Here is a tiny trained network, its code and every weight. The questions are about switching its units off for an input and a class, where a switched-off unit gives its printed mean instead of its output.

import numpy as np


def w(rows, s, z=0):
    codes = np.array(rows[::2]) - 128.0
    scale = np.full(codes.shape[1], s)
    scale[-1] = z or s
    return codes * scale


def f(y):
    return y / 2 * (1 + np.tanh(0.7978845608 * (y + 0.044715 * y**3)))


def log_softmax(a):
    a = a - a.max(-1, keepdims=True)
    return a - np.log(np.exp(a).sum(-1, keepdims=True))


def net(x, mask):
    res = np.array(x, float).reshape(1, 7) / 4 @ E
    y = f(res @ A[0][:, :-1].T + A[0][:, -1])
    res = res + np.where(mask, y, B[0][:, -1]) @ B[0][:, :-1]
    return log_softmax(res[-1] @ U[:, :-1].T + U[:, -1])


A, B = {}, {}
E = w([
[163,187,2,141,93],'x0',
[149,115,130,135,120],'x1',
[101,139,129,119,142],'x2',
[110,134,126,121,133],'x3',
[48,24,39,202,203],'x4',
[152,206,163,201,235],'x5',
[134,127,119,131,125],'x6',
],0.0079)
A[0] = w([
[100,82,133,82,62,73],'n1',
[218,207,127,88,83,70],'n2',
[69,84,81,94,28,3],'n3',
[134,196,44,171,54,178],'n4',
[181,177,111,161,255,28],'n5',
[138,178,186,62,99,57],'n6',
],0.0088,0.0046)
B[0] = w([
[142,141,190,21,157,186],'n1',
[94,75,85,139,193,239],'n2',
[243,154,138,2,222,207],'n3',
[63,149,177,176,33,254],'n4',
[197,198,127,58,160,214],'n5',
[57,70,32,155,215,202],'n6',
],0.0096,0.0058)
U = w([
[82,81,7,146,208,11],'0',
[173,188,141,89,161,1],'1',
[106,125,140,150,127,223],'2',
[99,131,139,143,126,208],'3',
[72,141,165,146,112,181],'4',
],0.015,0.0083)

Each question gives the input, the list of numbers given to net, and the class t.
The units are the neurons (one row each of A and B). Each row of codes is followed by its name. A weight is (code - 128) times the scale printed after its matrix; where a second scale follows, it is the last column's (A, B and U).
mask holds one flag per neuron, in row order. A switched-off neuron (its flag False) gives its mean, the last column of its row in B, instead of its output. The means were averaged over made-up inputs and are rounded, as every weight is.
A unit's drop is (log p(t) with every unit on - log p(t) with that unit switched off) / (log p(t) with every unit on - log p(t) with every unit switched off).
The circuit of an input: a set's keep is (log p(t) with only the set's units on - log p(t) with every unit switched off) / (log p(t) with every unit on - log p(t) with every unit switched off). Starting from all 6 units, units are removed one at a time, each time the one whose removal leaves the highest keep (on an exact tie, the one counted first), for as long as the keep stays at least 0.8.
circuit, biggest first: the units of the circuit, biggest drop first
top k neurons: the k neurons with the biggest drops, biggest first
drop when u is switched off: that unit's drop, to one decimal
input [2,8,6,2,-7,-2,-2], class 0: circuit, biggest first : [n6, n2]
input [-1,-4,1,-6,0,7,-6], class 1: circuit, biggest first : [n5]
input [5,-2,2,-3,3,-5,-5], class 1: circuit, biggest first : [n3, n6]
input [-3,6,-1,4,4,-8,-7], class 1: circuit, biggest first : [n3, n1]
input [-8,-3,-6,-2,-4,-8,4], class 1: circuit, biggest first : [n1, n3]
input [-3,2,0,6,-5,-3,4], class 0: circuit, biggest first : [n6, n4]
input [-3,5,-7,1,-2,-7,3], class 1: top 3 neurons : [n3, n1, n4]
input [2,6,-1,-5,-8,5,-8], class 0: circuit, biggest first : [n2, n6]
input [6,4,-8,6,-7,1,7], class 2: top 2 neurons : [n4, n3]
input [-1,-7,-5,1,4,7,-4], class 1: top 2 neurons : [n5, n6]
input [4,-6,-4,-8,-7,-6,5], class 0: top 2 neurons : [n2, n6]
input [-6,6,6,-4,3,6,-4], class 1: top 3 neurons : [n5, n4, n6]
input [6,-3,-5,-5,-2,-4,-2], class 4: top 2 neurons : [n4, n5]
input [-4,-1,8,8,6,5,2], class 2: circuit, biggest first : [n6]
input [8,1,-1,3,2,-6,-7], class 4: top 2 neurons : [n4, n5]
input [6,1,-5,3,-8,-8,3], class 0: top 3 neurons : [n2, n6, n5]
input [-3,-2,0,1,-6,-2,3], class 0: top 3 neurons : [n6, n4, n2]
input [8,-7,-7,-7,-1,6,-7], class 4: top 3 neurons : [n4, n3, n1]
input [1,-8,-2,-8,4,-3,8], class 3: top 2 neurons : [n6, n2]
input [6,-4,-8,4,-8,2,0], class 0: circuit, biggest first : [n2]
input [-1,4,5,3,-6,-5,3], class 0: circuit, biggest first : [n6, n2]
input [5,-4,-8,5,2,-5,4], class 2: top 2 neurons : [n4, n5]
input [8,-4,5,-2,-3,-1,-7], class 4: drop when n4 is switched off : 1.0
input [4,5,-6,-3,4,-2,-5], class 2: drop when n2 is switched off : 0.2
input [7,-6,-7,-1,6,0,-7], class 2: drop when n2 is switched off : 0.2
input [6,-1,6,7,2,-1,-6], class 2: drop when n3 is switched off : 0.0
input [4,2,4,4,0,-8,-8], class 1: circuit, biggest first : [n3]
